Below is a small trained network, with its code and all its weights. Each question gives an input and a target symbol and asks what happens when units are switched off, that is, made to give their printed mean instead of their output.

import numpy as np


def w(rows, s, z=0):
    codes = np.array(rows[::2]) - 128.0
    scale = np.full(codes.shape[1], s)
    scale[-1] = z or s
    return codes * scale


def softmax(a):
    e = np.exp(a - a.max(-1, keepdims=True))
    return e / e.sum(-1, keepdims=True)


def log_softmax(a):
    a = a - a.max(-1, keepdims=True)
    return a - np.log(np.exp(a).sum(-1, keepdims=True))


def net(x, mask):
    ids = ['αβδζθμφ'.index(c) for c in x.split()]
    T = len(ids)
    res = E[ids] + P[:T]
    u = 0
    for l in range(2):
        r = res
        for j in range(3):
            rows = slice(3 * j, 3 * j + 3)
            q, k, v = (r @ M[l][rows].T for M in (Q, K, V))
            z = softmax(np.where(np.tri(T) > 0, q @ k.T / 3**0.5, -1e9)) @ v
            o = O[l][rows]
            res = res + np.where(mask[u + j], z, o[:, -1]) @ o[:, :-1]
        u += 3
    return log_softmax(res[-1] @ U[:, :-1].T + U[:, -1])


Q, K, V, O = {}, {}, {}, {}
E = w([
[151,209,32,69,137,175],'α',
[124,86,115,109,3,126],'β',
[129,122,145,145,22,122],'δ',
[18,170,118,96,109,110],'ζ',
[175,237,119,187,130,143],'θ',
[145,165,57,168,147,191],'μ',
[119,72,39,124,77,188],'φ',
],0.017)
P = w([
[104,165,189,64,129,191],'0',
[79,135,161,160,80,161],'1',
[88,137,135,168,77,159],'2',
[100,129,126,172,86,153],'3',
[106,124,113,179,92,143],'4',
[108,121,101,180,101,133],'5',
[113,114,96,181,115,128],'6',
[120,114,89,181,130,119],'7',
[125,112,76,184,134,108],'8',
[131,105,75,173,152,106],'9',
[144,99,77,164,168,101],'10',
[160,90,86,152,190,95],'11',
[183,81,98,132,214,92],'12',
[205,71,113,105,246,90],'13',
],0.014)
Q[0] = w([
[124,112,134,92,207,63],'L0H1',
[173,78,212,132,140,232],'L0H1',
[135,67,52,116,136,199],'L0H1',
[97,64,89,164,185,127],'L0H2',
[160,169,50,119,87,28],'L0H2',
[90,138,182,83,159,155],'L0H2',
[2,63,60,219,105,117],'L0H3',
[65,122,167,31,138,144],'L0H3',
[165,168,198,91,87,78],'L0H3',
],0.0076)
K[0] = w([
[1,167,114,132,103,167],'L0H1',
[142,67,157,123,129,189],'L0H1',
[85,184,37,172,91,63],'L0H1',
[119,94,182,126,143,201],'L0H2',
[118,90,42,175,153,37],'L0H2',
[106,124,138,157,93,178],'L0H2',
[120,176,150,105,94,123],'L0H3',
[136,141,112,145,152,175],'L0H3',
[93,152,120,108,101,204],'L0H3',
],0.0062)
V[0] = w([
[154,111,135,104,164,188],'L0H1',
[21,124,120,142,134,162],'L0H1',
[40,87,85,165,186,39],'L0H1',
[81,119,227,93,170,168],'L0H2',
[129,170,186,66,85,254],'L0H2',
[208,122,222,32,177,218],'L0H2',
[120,131,192,107,154,103],'L0H3',
[193,6,146,141,196,106],'L0H3',
[112,136,70,203,155,95],'L0H3',
],0.0086)
O[0] = w([
[108,101,152,150,43,88,106],'L0H1',
[186,176,75,89,98,145,179],'L0H1',
[167,98,75,71,180,68,102],'L0H1',
[165,112,2,142,93,56,99],'L0H2',
[134,197,102,182,25,183,178],'L0H2',
[11,140,18,152,52,97,55],'L0H2',
[87,74,94,141,92,76,95],'L0H3',
[78,107,113,210,168,97,9],'L0H3',
[158,130,150,148,205,213,127],'L0H3',
],0.0069,0.014)
Q[1] = w([
[86,170,140,138,135,98],'L1H1',
[129,174,187,124,144,133],'L1H1',
[105,133,65,128,148,171],'L1H1',
[90,81,160,138,114,125],'L1H2',
[2,140,135,174,125,102],'L1H2',
[249,105,89,140,89,131],'L1H2',
[139,120,129,92,145,183],'L1H3',
[98,100,62,186,122,94],'L1H3',
[103,114,166,88,104,127],'L1H3',
],0.013)
K[1] = w([
[58,176,160,141,115,61],'L1H1',
[128,209,150,87,186,122],'L1H1',
[82,142,2,173,188,198],'L1H1',
[91,237,112,170,123,106],'L1H2',
[129,192,81,102,29,186],'L1H2',
[119,92,169,44,198,64],'L1H2',
[176,95,191,183,206,27],'L1H3',
[135,215,129,130,60,91],'L1H3',
[200,134,106,173,166,156],'L1H3',
],0.0094)
V[1] = w([
[93,87,137,127,122,155],'L1H1',
[127,158,157,173,68,131],'L1H1',
[111,117,92,114,100,119],'L1H1',
[149,128,102,156,85,155],'L1H2',
[99,116,103,138,163,107],'L1H2',
[194,91,137,167,115,131],'L1H2',
[192,135,60,248,179,135],'L1H3',
[124,79,127,109,117,133],'L1H3',
[78,67,41,106,130,169],'L1H3',
],0.014)
O[1] = w([
[129,136,151,97,145,89,83],'L1H1',
[175,94,125,71,187,91,230],'L1H1',
[124,128,122,136,201,106,116],'L1H1',
[75,125,169,184,105,118,216],'L1H2',
[175,144,106,94,106,129,1],'L1H2',
[101,119,158,185,193,77,145],'L1H2',
[123,164,147,133,111,39,89],'L1H3',
[122,139,163,137,143,175,93],'L1H3',
[145,246,162,87,133,141,56],'L1H3',
],0.012,0.016)
U = w([
[53,120,176,166,1,193,173],'α',
[83,111,138,144,188,183,160],'β',
[94,98,98,125,219,155,133],'δ',
[200,92,106,80,156,162,143],'ζ',
[43,71,43,131,66,96,40],'θ',
[96,160,168,102,51,85,253],'μ',
[124,184,233,108,170,175,10],'φ',
],0.0093,0.0054)

Each question gives the input, a string of symbols that net reads in full, and the target symbol t.
The units are the heads (3 rows each of Q, K, V and O). Each row of codes is followed by its name. A weight is (code - 128) times the scale printed after its matrix; where a second scale follows, it is the last column's (O and U).
mask holds one flag per head, layer by layer. A switched-off head (its flag False) gives its mean, the last column of its rows in O, instead of its output. The means were averaged over made-up inputs and are rounded, as every weight is.
A unit's drop is (log p(t) with every unit on - log p(t) with that unit switched off) / (log p(t) with every unit on - log p(t) with every unit switched off).
The circuit of an input: a set's keep is (log p(t) with only the set's units on - log p(t) with every unit switched off) / (log p(t) with every unit on - log p(t) with every unit switched off). Starting from all 6 units, units are removed one at a time, each time the one whose removal leaves the highest keep (on an exact tie, the one counted first), for as long as the keep stays at least 0.8.
units of the circuit, in order: the units of the circuit, biggest drop first
unit that matters most: the unit with the biggest drop
which heads matter: for each layer, one digit per head in row order, 1 if its drop is at least 0.15 and else 0, layers parted by /
input μ ζ ζ ζ μ β ζ ζ θ α β θ φ, target θ: which heads matter -> 010 / 111
input μ α θ θ δ θ β α ζ μ δ, target μ: units of the circuit, in order -> (L1H3)
input ζ φ β, target φ: units of the circuit, in order -> (L1H1 L1H3)
input ζ δ δ β θ φ δ μ δ ζ ζ δ β β, target β: units of the circuit, in order -> (L1H1 L1H2 L1H3)
input α α μ φ ζ φ, target ζ: which heads matter -> 010 / 110
input α ζ α α δ ζ β φ β φ θ θ θ θ, target θ: units of the circuit, in order -> (L1H3 L1H1 L0H2)
input μ θ μ ζ β, target ζ: units of the circuit, in order -> (L1H1 L0H2)
input ζ β θ α ζ δ β δ β θ φ β α, target β: units of the circuit, in order -> (L1H2 L1H1)
input β φ δ α μ, target α: which heads matter -> 000 / 010
input φ θ μ ζ ζ ζ ζ δ θ ζ φ μ β φ, target β: units of the circuit, in order -> (L1H1 L1H2)
input ζ θ ζ μ, target ζ: which heads matter -> 000 / 101
input δ μ μ ζ ζ θ δ, target θ: which heads matter -> 010 / 001
input θ μ θ, target μ: units of the circuit, in order -> (L1H3 L0H2)
input β μ μ β, target μ: units of the circuit, in order -> (L1H1 L1H3)
input ζ φ μ φ β, target φ: which heads matter -> 010 / 101
input δ β μ μ δ β θ θ ζ ζ θ δ, target θ: units of the circuit, in order -> (L1H3)
input ζ μ β, target μ: which heads matter -> 010 / 101
input θ φ ζ, target φ: units of the circuit, in order -> (L1H1 L1H3 L0H2)
input φ β μ μ μ, target μ: units of the circuit, in order -> (L1H3 L0H2)
input β μ δ φ ζ ζ θ α ζ φ θ α, target θ: which heads matter -> 010 / 111
input δ ζ φ β δ, target β: unit that matters most -> L1H1
input β ζ ζ α α ζ ζ β ζ ζ ζ, target ζ: units of the circuit, in order -> (L1H2 L0H1)
input θ δ δ β β μ ζ β ζ ζ μ, target ζ: which heads matter -> 000 / 010
input θ μ δ θ δ μ δ θ α δ ζ, target α: which heads matter -> 111 / 100
input ζ α θ ζ φ δ β ζ φ δ, target φ: units of the circuit, in order -> (L1H3 L0H2)
input δ β ζ, target β: which heads matter -> 001 / 111
input μ φ θ ζ θ β φ ζ ζ δ μ μ ζ, target μ: which heads matter -> 000 / 101
input ζ ζ θ θ μ δ φ α, target φ: which heads matter -> 000 / 001
